Below are the code and all the weights of a small trained network. Each question names an input and a target symbol and asks about switching units off, where a switched-off unit gives its printed mean instead of its output.

import numpy as np


def w(rows, s, z=0):
    codes = np.array(rows[::2]) - 128.0
    scale = np.full(codes.shape[1], s)
    scale[-1] = z or s
    return codes * scale


def norm(h):
    return h / np.sqrt((h * h).mean(-1, keepdims=True) + 1e-5)


def f(y):
    return np.maximum(y, 0)


def softmax(a):
    e = np.exp(a - a.max(-1, keepdims=True))
    return e / e.sum(-1, keepdims=True)


def log_softmax(a):
    a = a - a.max(-1, keepdims=True)
    return a - np.log(np.exp(a).sum(-1, keepdims=True))


def net(x, mask):
    ids = ['ΔΘΠΦαβγεζημξστψ'.index(c) for c in x.split()]
    T = len(ids)
    res = E[ids] + P[:T]
    u = 0
    for l in range(2):
        q, k, v = (norm(res) @ M[l].T for M in (Q, K, V))
        z = softmax(np.where(np.tri(T) > 0, q @ k.T / 4**0.5, -1e9)) @ v
        res = res + np.where(mask[u], z, O[l][:, -1]) @ O[l][:, :-1]
        u += 1
        y = f(norm(res) @ A[l][:, :-1].T + A[l][:, -1])
        res = res + np.where(mask[u : u + 4], y, B[l][:, -1]) @ B[l][:, :-1]
        u += 4
    return log_softmax(norm(res)[-1] @ U[:, :-1].T + U[:, -1])


Q, K, V, O, A, B = {}, {}, {}, {}, {}, {}
E = w([
[71,124,175,90,66],'Δ',
[118,178,203,67,70],'Θ',
[99,190,144,148,70],'Π',
[60,157,121,44,123],'Φ',
[165,155,64,166,135],'α',
[180,171,100,251,74],'β',
[136,100,204,63,118],'γ',
[158,101,167,230,147],'ε',
[103,112,146,159,111],'ζ',
[84,124,104,175,147],'η',
[36,107,97,60,165],'μ',
[87,122,87,172,184],'ξ',
[120,53,99,78,135],'σ',
[56,26,180,154,99],'τ',
[219,108,143,134,88],'ψ',
],0.021)
P = w([
[67,160,169,249,77],'0',
[96,137,82,141,66],'1',
[89,110,173,175,122],'2',
[100,151,85,117,80],'3',
[110,102,178,142,132],'4',
[104,150,85,100,88],'5',
[124,102,181,124,141],'6',
[110,147,84,89,90],'7',
[141,98,182,110,156],'8',
[114,142,84,82,90],'9',
[160,101,170,105,189],'10',
[118,127,88,72,89],'11',
],0.017)
Q[0] = w([
[188,107,47,123,82],'0.h1',
[128,109,149,186,253],'0.h1',
[111,154,175,206,167],'0.h1',
[130,101,157,213,134],'0.h1',
],0.012)
K[0] = w([
[216,87,115,108,228],'0.h1',
[110,124,116,183,142],'0.h1',
[75,109,95,154,9],'0.h1',
[141,109,106,164,70],'0.h1',
],0.011)
V[0] = w([
[111,211,140,165,170],'0.h1',
[137,201,114,125,101],'0.h1',
[96,107,119,139,250],'0.h1',
[159,90,106,123,121],'0.h1',
],0.012)
O[0] = w([
[147,184,134,85,235,3],'0.h1',
[67,253,75,123,110,38],'0.h1',
[77,142,43,193,123,100],'0.h1',
[219,76,35,227,97,163],'0.h1',
],0.0053,0.0046)
A[0] = w([
[86,119,248,114,193,69],'0.n1',
[143,206,5,254,217,252],'0.n2',
[188,176,96,45,100,136],'0.n3',
[115,134,150,143,243,119],'0.n4',
],0.0075,0.0025)
B[0] = w([
[75,197,178,254,205,179],'0.n1',
[140,49,131,93,184,252],'0.n2',
[250,152,36,89,102,168],'0.n3',
[163,120,219,67,47,154],'0.n4',
],0.01,0.0048)
Q[1] = w([
[5,137,105,57,167],'1.h1',
[173,54,134,79,91],'1.h1',
[99,66,175,153,138],'1.h1',
[186,120,51,178,229],'1.h1',
],0.014)
K[1] = w([
[11,119,122,77,146],'1.h1',
[190,62,56,90,68],'1.h1',
[109,2,175,125,137],'1.h1',
[190,126,51,154,229],'1.h1',
],0.014)
V[1] = w([
[91,122,37,207,50],'1.h1',
[178,58,131,190,129],'1.h1',
[169,255,123,134,187],'1.h1',
[126,118,156,178,184],'1.h1',
],0.0067)
O[1] = w([
[164,119,115,38,147,171],'1.h1',
[139,226,178,149,148,187],'1.h1',
[155,80,140,141,103,2],'1.h1',
[247,179,129,148,67,113],'1.h1',
],0.011,0.0069)
A[1] = w([
[117,157,167,249,136,144],'1.n1',
[143,92,176,127,95,188],'1.n2',
[70,135,89,118,120,31],'1.n3',
[148,134,215,187,173,249],'1.n4',
],0.017,0.0017)
B[1] = w([
[165,249,103,117,147,224],'1.n1',
[124,120,130,101,189,178],'1.n2',
[179,142,154,196,135,188],'1.n3',
[39,156,237,153,126,255],'1.n4',
],0.018,0.0093)
U = w([
[110,194,134,119,147,238],'Δ',
[118,47,205,159,131,204],'Θ',
[146,56,200,15,215,41],'Π',
[166,145,65,84,184,108],'Φ',
[151,7,122,187,59,197],'α',
[212,84,167,71,86,128],'β',
[138,113,115,162,23,113],'γ',
[72,143,73,54,80,86],'ε',
[53,89,63,155,142,88],'ζ',
[173,72,153,215,93,77],'η',
[172,137,105,150,114,78],'μ',
[122,124,147,36,70,38],'ξ',
[92,66,163,99,40,74],'σ',
[139,97,93,172,234,2],'τ',
[170,87,117,218,159,67],'ψ',
],0.014,0.0074)

Each question gives the input, a string of symbols that net reads in full, and the target symbol t.
The units are the heads (4 rows each of Q, K, V and O) and the neurons (one row each of A and B). Each row of codes is followed by its name. A weight is (code - 128) times the scale printed after its matrix; where a second scale follows, it is the last column's (O, A, B and U).
mask holds one flag per unit, layer by layer, with each layer's heads first. A switched-off unit (its flag False) gives its mean, the last column of its rows in O or B, instead of its output. The means were averaged over made-up inputs and are rounded, as every weight is.
A unit's drop is (log p(t) with every unit on - log p(t) with that unit switched off) / (log p(t) with every unit on - log p(t) with every unit switched off).
The circuit of an input: a set's keep is (log p(t) with only the set's units on - log p(t) with every unit switched off) / (log p(t) with every unit on - log p(t) with every unit switched off). Starting from all 10 units, units are removed one at a time, each time the one whose removal leaves the highest keep (on an exact tie, the one counted first), for as long as the keep stays at least 0.8.
circuit, biggest first: the units of the circuit, biggest drop first
unit that matters most: the unit with the biggest drop
top k neurons: the k neurons with the biggest drops, biggest first
input Φ Π α α σ, target Δ: circuit, biggest first	(1.h1; 1.n1; 0.n1; 0.h1)
input α Π ψ Φ σ, target Δ: circuit, biggest first	(1.h1; 0.n1; 1.n1; 0.h1)
input Π σ Φ Φ, target ε: circuit, biggest first	(1.n4; 1.h1)
input σ α α α, target Φ: circuit, biggest first	(1.n4; 0.n2)
input α Π σ μ ψ ψ σ ζ, target η: top 4 neurons	(0.n1; 1.n1; 1.n4; 1.n3)
input Φ Φ α μ σ μ σ σ ξ ε σ η, target ψ: unit that matters most	0.n1
input α σ σ α α, target Π: circuit, biggest first	(0.n2; 0.h1)
input α α σ Δ, target σ: top 3 neurons	(1.n1; 1.n4; 1.n3)
input α σ ψ σ σ ζ, target η: top 3 neurons	(0.n1; 1.n3; 1.n1)
input τ Φ α Φ ε μ α σ σ, target Θ: top 2 neurons	(1.n1; 0.n2)
input σ σ σ α γ Φ η μ τ, target Δ: circuit, biggest first	(1.n1; 0.n1)
input α ψ σ μ σ α α β ψ σ μ, target Θ: circuit, biggest first	(0.n1; 1.n1; 1.h1)
input σ σ Φ γ ψ α α σ σ α Φ, target Θ: circuit, biggest first	(1.n1; 1.h1)
input ε σ α η, target ψ: top 4 neurons	(1.n3; 1.n4; 1.n1; 1.n2)
input Φ μ ψ σ ψ μ σ μ Φ, target Θ: circuit, biggest first	(0.n1; 1.n1; 1.h1)
input σ σ σ, target Π: top 4 neurons	(1.n4; 0.n1; 1.n2; 1.n1)
input α α σ σ α μ, target ζ: top 3 neurons	(1.n1; 1.n4; 1.n3)
input σ α Π σ Δ γ, target Π: top 3 neurons	(1.n1; 1.n4; 1.n2)
input σ σ α γ Π σ σ α σ α ζ ψ, target β: circuit, biggest first	(1.n4; 1.n1)
input ε ε α α σ β σ ε σ Δ ζ Π, target γ: top neuron	(1.n4)
input σ σ σ ε σ α α ψ α σ, target Φ: top neuron	(1.n4)
input τ σ σ, target Π: top 4 neurons	(1.n4; 0.n1; 1.n1; 1.n2)
